Here is a tiny trained network, its code and every weight. The questions are about switching its units off for an input and a target symbol, where a switched-off unit gives its printed mean instead of its output.

import numpy as np


def w(rows, s, z=0):
    codes = np.array(rows[::2]) - 128.0
    scale = np.full(codes.shape[1], s)
    scale[-1] = z or s
    return codes * scale


def softmax(a):
    e = np.exp(a - a.max(-1, keepdims=True))
    return e / e.sum(-1, keepdims=True)


def log_softmax(a):
    a = a - a.max(-1, keepdims=True)
    return a - np.log(np.exp(a).sum(-1, keepdims=True))


def net(x, mask):
    ids = ['ΞΠΣΦΨαγδζη'.index(c) for c in x.split()]
    T = len(ids)
    res = E[ids] + P[:T]
    u = 0
    for l in range(3):
        r = res
        for j in range(3):
            rows = slice(4 * j, 4 * j + 4)
            q, k, v = (r @ M[l][rows].T for M in (Q, K, V))
            z = softmax(np.where(np.tri(T) > 0, q @ k.T / 4**0.5, -1e9)) @ v
            o = O[l][rows]
            res = res + np.where(mask[u + j], z, o[:, -1]) @ o[:, :-1]
        u += 3
    return log_softmax(res[-1] @ U[:, :-1].T + U[:, -1])


Q, K, V, O = {}, {}, {}, {}
E = w([
[85,118,44,154,13,207,111],'Ξ',
[114,235,179,169,104,88,155],'Π',
[174,225,158,191,75,112,46],'Σ',
[195,152,85,76,174,191,121],'Φ',
[154,106,159,74,35,129,209],'Ψ',
[201,78,7,101,144,8,157],'α',
[117,133,159,142,169,76,27],'γ',
[61,165,171,96,192,71,149],'δ',
[145,154,80,230,101,124,197],'ζ',
[134,64,147,138,98,120,209],'η',
],0.017)
P = w([
[2,89,57,88,22,28,32],'0',
[57,112,166,107,146,139,96],'1',
[81,114,132,103,118,91,118],'2',
[96,118,116,98,98,57,131],'3',
[131,154,184,108,164,124,168],'4',
[140,145,164,103,148,105,186],'5',
[148,148,155,82,137,93,198],'6',
[163,131,191,113,165,117,200],'7',
[171,140,179,78,145,108,215],'8',
[182,139,186,61,135,105,223],'9',
],0.0062)
Q[0] = w([
[156,229,238,131,67,79,98],'L0H0',
[81,77,182,242,138,94,244],'L0H0',
[29,119,189,102,158,139,103],'L0H0',
[139,84,131,52,192,89,107],'L0H0',
[143,122,65,166,89,204,149],'L0H1',
[142,61,80,148,120,155,254],'L0H1',
[188,172,86,216,56,99,152],'L0H1',
[200,58,58,91,102,178,31],'L0H1',
[147,102,206,108,104,79,175],'L0H2',
[123,167,77,136,156,164,191],'L0H2',
[131,159,83,142,189,90,88],'L0H2',
[73,123,104,89,164,133,155],'L0H2',
],0.008)
K[0] = w([
[151,196,200,152,113,101,96],'L0H0',
[107,120,173,114,79,94,215],'L0H0',
[45,144,129,136,126,119,93],'L0H0',
[108,111,133,83,218,73,104],'L0H0',
[159,138,61,152,75,249,163],'L0H1',
[158,92,101,114,92,137,217],'L0H1',
[142,179,116,194,62,115,140],'L0H1',
[183,99,43,105,131,155,39],'L0H1',
[111,177,127,171,147,113,161],'L0H2',
[128,151,119,85,111,142,162],'L0H2',
[145,98,160,105,146,122,125],'L0H2',
[75,111,113,96,166,129,140],'L0H2',
],0.011)
V[0] = w([
[85,68,160,168,111,128,166],'L0H0',
[101,136,172,32,173,58,77],'L0H0',
[165,121,242,119,30,162,138],'L0H0',
[181,230,108,139,83,139,20],'L0H0',
[204,104,101,189,82,173,104],'L0H1',
[42,129,161,70,71,47,92],'L0H1',
[107,118,79,71,109,61,181],'L0H1',
[90,95,29,159,35,161,89],'L0H1',
[92,187,140,175,128,122,127],'L0H2',
[116,83,103,7,122,171,156],'L0H2',
[147,158,255,92,128,75,117],'L0H2',
[118,87,171,55,70,101,58],'L0H2',
],0.0068)
O[0] = w([
[120,116,197,82,81,81,146,88],'L0H0',
[192,174,84,170,188,125,141,166],'L0H0',
[94,191,188,163,153,102,95,122],'L0H0',
[115,107,120,224,167,164,83,151],'L0H0',
[173,89,142,18,116,141,168,87],'L0H1',
[124,163,53,155,139,70,66,184],'L0H1',
[111,154,77,174,60,135,96,254],'L0H1',
[162,65,72,2,31,109,110,116],'L0H1',
[167,125,100,187,131,153,175,159],'L0H2',
[108,142,143,25,65,159,86,104],'L0H2',
[166,134,117,67,103,108,199,136],'L0H2',
[144,111,145,55,47,54,104,127],'L0H2',
],0.0062,0.0027)
Q[1] = w([
[131,151,131,240,127,135,72],'L1H0',
[229,117,194,128,201,159,145],'L1H0',
[223,78,83,88,150,201,101],'L1H0',
[106,139,154,140,48,157,102],'L1H0',
[202,124,127,108,108,78,184],'L1H1',
[199,147,87,140,143,100,211],'L1H1',
[255,97,92,123,172,104,173],'L1H1',
[111,152,131,134,144,203,159],'L1H1',
[137,168,153,167,81,139,135],'L1H2',
[189,120,102,94,187,110,127],'L1H2',
[113,175,110,100,156,133,139],'L1H2',
[159,120,142,106,181,131,142],'L1H2',
],0.0082)
K[1] = w([
[136,143,153,131,107,110,103],'L1H0',
[172,119,172,125,160,152,110],'L1H0',
[196,95,112,90,140,187,106],'L1H0',
[103,129,151,114,98,138,132],'L1H0',
[155,100,141,117,64,184,185],'L1H1',
[188,61,116,79,113,165,182],'L1H1',
[176,143,102,64,101,159,249],'L1H1',
[147,110,163,148,137,129,130],'L1H1',
[108,105,150,149,156,118,128],'L1H2',
[140,146,101,143,103,178,138],'L1H2',
[118,145,131,120,103,134,146],'L1H2',
[159,148,137,133,105,140,133],'L1H2',
],0.014)
V[1] = w([
[95,205,140,103,191,145,118],'L1H0',
[141,52,211,129,109,116,164],'L1H0',
[253,80,133,105,193,120,34],'L1H0',
[138,193,196,165,116,40,205],'L1H0',
[119,85,181,86,193,78,216],'L1H1',
[46,116,155,188,163,54,51],'L1H1',
[106,96,100,102,61,192,174],'L1H1',
[160,152,144,60,86,134,145],'L1H1',
[89,179,119,112,143,141,100],'L1H2',
[195,183,111,131,76,142,180],'L1H2',
[140,120,115,95,42,138,132],'L1H2',
[254,189,134,151,100,179,86],'L1H2',
],0.0068)
O[1] = w([
[196,174,130,61,171,187,80,162],'L1H0',
[161,110,163,192,119,80,153,3],'L1H0',
[84,232,97,92,164,120,225,108],'L1H0',
[196,137,93,205,60,154,97,182],'L1H0',
[185,131,123,150,63,145,193,62],'L1H1',
[167,91,111,216,113,90,1,84],'L1H1',
[103,103,164,96,178,108,207,156],'L1H1',
[138,180,150,91,129,110,160,155],'L1H1',
[96,128,75,101,161,173,117,146],'L1H2',
[99,226,126,174,106,203,130,167],'L1H2',
[169,135,112,220,78,172,118,162],'L1H2',
[27,202,73,173,115,117,151,150],'L1H2',
],0.0058,0.0052)
Q[2] = w([
[105,90,15,105,86,133,61],'L2H0',
[80,158,182,156,127,160,123],'L2H0',
[126,18,131,128,51,154,51],'L2H0',
[121,205,170,128,174,203,123],'L2H0',
[165,79,113,92,111,140,142],'L2H1',
[120,28,80,91,114,107,92],'L2H1',
[113,143,165,175,101,66,137],'L2H1',
[148,167,224,115,194,189,143],'L2H1',
[123,123,226,124,102,185,212],'L2H2',
[147,78,94,68,89,114,253],'L2H2',
[176,181,205,144,236,147,137],'L2H2',
[186,104,192,133,140,160,115],'L2H2',
],0.0066)
K[2] = w([
[105,70,48,83,79,158,90],'L2H0',
[96,172,234,163,118,242,175],'L2H0',
[50,61,124,107,122,151,46],'L2H0',
[184,123,181,140,205,226,136],'L2H0',
[106,83,115,142,57,141,167],'L2H1',
[13,87,63,119,83,102,131],'L2H1',
[161,153,146,133,102,153,67],'L2H1',
[221,102,214,127,201,210,143],'L2H1',
[219,170,94,142,145,123,240],'L2H2',
[117,129,90,45,163,122,245],'L2H2',
[231,177,255,195,218,199,111],'L2H2',
[169,128,169,153,120,121,164],'L2H2',
],0.006)
V[2] = w([
[136,156,85,116,130,187,41],'L2H0',
[255,115,210,95,97,101,111],'L2H0',
[163,144,67,186,46,108,115],'L2H0',
[202,58,135,59,200,2,81],'L2H0',
[102,158,109,170,181,143,93],'L2H1',
[126,34,145,108,150,146,162],'L2H1',
[135,79,143,193,163,119,152],'L2H1',
[137,86,90,167,128,164,201],'L2H1',
[131,68,74,155,147,104,30],'L2H2',
[101,115,170,132,162,195,217],'L2H2',
[189,75,184,172,90,85,195],'L2H2',
[173,50,170,172,189,192,115],'L2H2',
],0.0071)
O[2] = w([
[162,122,127,29,173,191,132,168],'L2H0',
[195,182,157,177,63,149,129,40],'L2H0',
[158,117,126,169,197,169,148,127],'L2H0',
[98,254,50,110,81,120,151,92],'L2H0',
[150,60,132,115,129,103,159,183],'L2H1',
[16,170,151,127,90,149,101,51],'L2H1',
[58,125,110,137,105,152,164,87],'L2H1',
[79,136,164,172,103,242,180,98],'L2H1',
[122,121,211,93,126,152,201,149],'L2H2',
[63,108,85,111,140,143,87,86],'L2H2',
[125,149,80,211,190,140,149,2],'L2H2',
[63,125,93,177,90,157,176,53],'L2H2',
],0.0065,0.0099)
U = w([
[163,144,130,170,160,77,1,245],'Ξ',
[135,178,241,105,182,117,207,52],'Π',
[128,178,120,81,157,212,110,219],'Σ',
[135,172,122,148,62,126,151,141],'Φ',
[128,152,64,110,104,81,186,86],'Ψ',
[76,150,167,142,154,76,122,134],'α',
[162,82,103,121,124,167,149,3],'γ',
[134,61,165,100,48,133,119,120],'δ',
[81,93,150,158,127,147,145,206],'ζ',
[138,65,104,131,132,94,154,3],'η',
],0.0087,0.0053)

Each question gives the input, a string of symbols that net reads in full, and the target symbol t.
The units are the heads (4 rows each of Q, K, V and O). Each row of codes is followed by its name. A weight is (code - 128) times the scale printed after its matrix; where a second scale follows, it is the last column's (O and U).
mask holds one flag per head, layer by layer. A switched-off head (its flag False) gives its mean, the last column of its rows in O, instead of its output. The means were averaged over made-up inputs and are rounded, as every weight is.
A unit's drop is (log p(t) with every unit on - log p(t) with that unit switched off) / (log p(t) with every unit on - log p(t) with every unit switched off).
The circuit of an input: a set's keep is (log p(t) with only the set's units on - log p(t) with every unit switched off) / (log p(t) with every unit on - log p(t) with every unit switched off). Starting from all 9 units, units are removed one at a time, each time the one whose removal leaves the highest keep (on an exact tie, the one counted first), for as long as the keep stays at least 0.8.
circuit, biggest first: the units of the circuit, biggest drop first
unit that matters most: the unit with the biggest drop
heads that matter: for each layer, one digit per head in row order, 1 if its drop is at least 0.15 and else 0, layers parted by /
input η ζ α, target Ψ: circuit, biggest first	(L2H0)
input ζ ζ Ψ α η, target ζ: circuit, biggest first	(L2H1; L0H2)
input δ Φ η, target Σ: circuit, biggest first	(L0H1; L2H0; L1H1; L1H0)
input ζ δ η δ ζ, target Σ: heads that matter	010 / 111 / 111
input Φ Σ α Φ δ ζ, target Π: heads that matter	110 / 110 / 000
input Φ ζ ζ ζ ζ α ζ, target ζ: circuit, biggest first	(L2H1; L0H2; L2H2; L2H0)
input Π Φ ζ, target γ: circuit, biggest first	(L2H0; L1H0; L0H1; L1H1)
input δ δ Π ζ, target Σ: heads that matter	010 / 111 / 100
input Ψ δ η, target Ξ: circuit, biggest first	(L0H1; L2H1; L2H2; L0H2)
input η Φ Φ ζ ζ, target δ: circuit, biggest first	(L0H0; L1H0)
input Ψ Φ Φ Π η ζ, target δ: circuit, biggest first	(L1H0; L0H1; L0H0)
input ζ Ψ Ψ, target ζ: heads that matter	001 / 100 / 011
input Π η δ Π, target Π: circuit, biggest first	(L2H2; L0H2; L0H1; L1H1)
input Φ Σ η, target δ: heads that matter	110 / 100 / 001
input α δ Φ η, target Π: circuit, biggest first	(L0H1; L2H2)
input Ψ Σ Ξ Ψ, target Ξ: heads that matter	101 / 000 / 011
input η Σ δ, target Ξ: unit that matters most	L0H1
input γ ζ Φ Ψ, target Ψ: circuit, biggest first	(L2H0; L0H1; L1H2)
input α Ξ Φ η, target Π: heads that matter	011 / 000 / 001
input η Φ η ζ, target Φ: unit that matters most	L2H0
input ζ ζ η Φ Ψ Σ δ Π, target Ξ: circuit, biggest first	(L0H0; L1H1)
input δ α ζ ζ Φ ζ η, target ζ: circuit, biggest first	(L2H1; L0H2; L2H2)
input η Π Π, target Π: heads that matter	111 / 010 / 101
input Φ γ Φ Φ α, target Ψ: heads that matter	000 / 100 / 100
input Σ Φ Σ Π γ ζ, target η: circuit, biggest first	(L2H1; L0H0; L1H1)
input Π γ η η, target γ: heads that matter	010 / 110 / 101
input γ Φ η, target Ψ: circuit, biggest first	(L2H0; L0H1; L1H2)
input δ Π α Φ η η Σ γ Ψ Σ, target Π: heads that matter	111 / 010 / 001
input γ α γ Ψ ζ, target Π: heads that matter	111 / 100 / 000
input Ξ η ζ, target α: heads that matter	010 / 110 / 010
